Small tables with named rows and columns. After each table, cells are looked up by row and column.

Table kepozuk
,felu,gokasa,zof,zin,bisosar
todam,1.58,6.32,6.20,5.77,4.23
bote,6.93,4.47,6.80,2.15,7.72
gigod,6.60,4.43,6.75,2.10,7.93
zala,6.86,4.33,6.98,1.80,7.96

What is the zof of zala in kepozuk? 6.98
What is the gokasa of todam in kepozuk? 6.32
What is the felu of zala in kepozuk? 6.86
What is the felu of bote in kepozuk? 6.93
What is the zin of todam in kepozuk? 5.77
What is the zin of zala in kepozuk? 1.80
What is the zof of gigod in kepozuk? 6.75
What is the bisosar of gigod in kepozuk? 7.93
What is the zin of bote in kepozuk? 2.15
What is the gokasa of bote in kepozuk? 4.47
Row with the largest zof: zala

Table mor
columns: mina, zus, zet, rut, dagaguk, tarote, gipi, fubop, golu
pud: [-15.631, -23.175, 17.884, 9.285, -31.809, -96.146, -91.283, -13.771, -14.775]
bifikef: [-11.064, -15.936, 0.513, -3.351, -15.028, -41.962, -39.518, -11.705, -10.936]
vunul: [-20.755, -21.730, 10.135, 2.966, -27.864, -79.004, -74.142, -19.006, -20.117]
sol: [-71.804, 24.856, -50.364, -31.338, -37.906, 90.568, 82.660, -45.573, -69.493]

mina of pud = -15.631
fubop of pud = -13.771
tarote of pud = -96.146
dagaguk of bifikef = -15.028
zus of bifikef = -15.936
zus of sol = 24.856
gipi of bifikef = -39.518
rut of pud = 9.285
Which row has the largest rut? pud

mutav =
	meki	zizovi	labi	kodu	rifigi	futivus	favun	zavapud
lig	647	452	824	531	790	843	598	537
kevov	371	497	408	459	385	321	442	521
rofivar	302	515	253	437	402	766	425	115
baful	148	346	320	196	280	204	399	375
zifizo	473	480	424	445	466	481	439	468

What is the rifigi of zifizo in mutav? 466
What is the favun of rofivar in mutav? 425
What is the rifigi of baful in mutav? 280
What is the favun of baful in mutav? 399
What is the rifigi of rofivar in mutav? 402
What is the kodu of lig in mutav? 531
What is the labi of rofivar in mutav? 253
What is the labi of lig in mutav? 824
What is the futivus of rofivar in mutav? 766
What is the zizovi of kevov in mutav? 497
What is the zizovi of baful in mutav? 346
What is the meki of rofivar in mutav? 302
What is the zizovi of lig in mutav? 452
What is the zizovi of rofivar in mutav? 515
What is the zavapud of zifizo in mutav? 468
What is the futivus of zifizo in mutav? 481
What is the futivus of kevov in mutav? 321
What is the kodu of baful in mutav? 196
What is the zavapud of kevov in mutav? 521
What is the kodu of rofivar in mutav? 437

naretu.tsv
	folisal	vomife	pup
luk	3.16	7.26	7.58
madi	2.07	6.43	5.08
dusasan	5.34	5.60	8.83
mosaze	2.07	3.95	2.58

What is the pup of madi in naretu? 5.08
What is the folisal of mosaze in naretu? 2.07
What is the vomife of mosaze in naretu? 3.95
What is the folisal of madi in naretu? 2.07
What is the folisal of luk in naretu? 3.16
What is the vomife of madi in naretu? 6.43
What is the pup of luk in naretu? 7.58
What is the pup of mosaze in naretu? 2.58
What is the vomife of dusasan in naretu? 5.60
What is the vomife of luk in naretu? 7.26
What is the folisal of dusasan in naretu? 5.34
Which row has the largest pup? dusasan

keruv =
	lop	sek	mirenud	pev	gemoli	ful	geku	gino
suge	186	154	135	142	165	145	158	166
rore	171	168	167	168	169	167	169	169
funotog	192	160	54	84	167	137	95	208

suge, lop: 186
suge, ful: 145
funotog, lop: 192
suge, geku: 158
suge, gemoli: 165
suge, gino: 166
rore, sek: 168
rore, gino: 169
funotog, gino: 208
funotog, sek: 160
funotog, pev: 84
funotog, mirenud: 54
funotog, ful: 137
funotog, gemoli: 167
rore, gemoli: 169
rore, pev: 168

Table lekid
columns: muke, met
lobozag: [56, 205]
voli: [45, 94]
penara: [37, 54]
geno: [65, 58]
pev: [104, 29]
kiniv: [221, 22]
kogu: [189, 128]
pazaret: [245, 44]
zupafo: [235, 105]

What is the met of kiniv in lekid?
22
What is the muke of pazaret in lekid?
245
What is the met of pev in lekid?
29
What is the met of lobozag in lekid?
205
What is the muke of lobozag in lekid?
56
What is the muke of voli in lekid?
45
What is the muke of pev in lekid?
104
What is the met of penara in lekid?
54
What is the met of voli in lekid?
94
What is the met of kogu in lekid?
128
What is the muke of geno in lekid?
65
What is the met of geno in lekid?
58
What is the muke of kogu in lekid?
189
What is the muke of kiniv in lekid?
221
What is the met of zupafo in lekid?
105
What is the muke of penara in lekid?
37
Which row has the largest met? lobozag

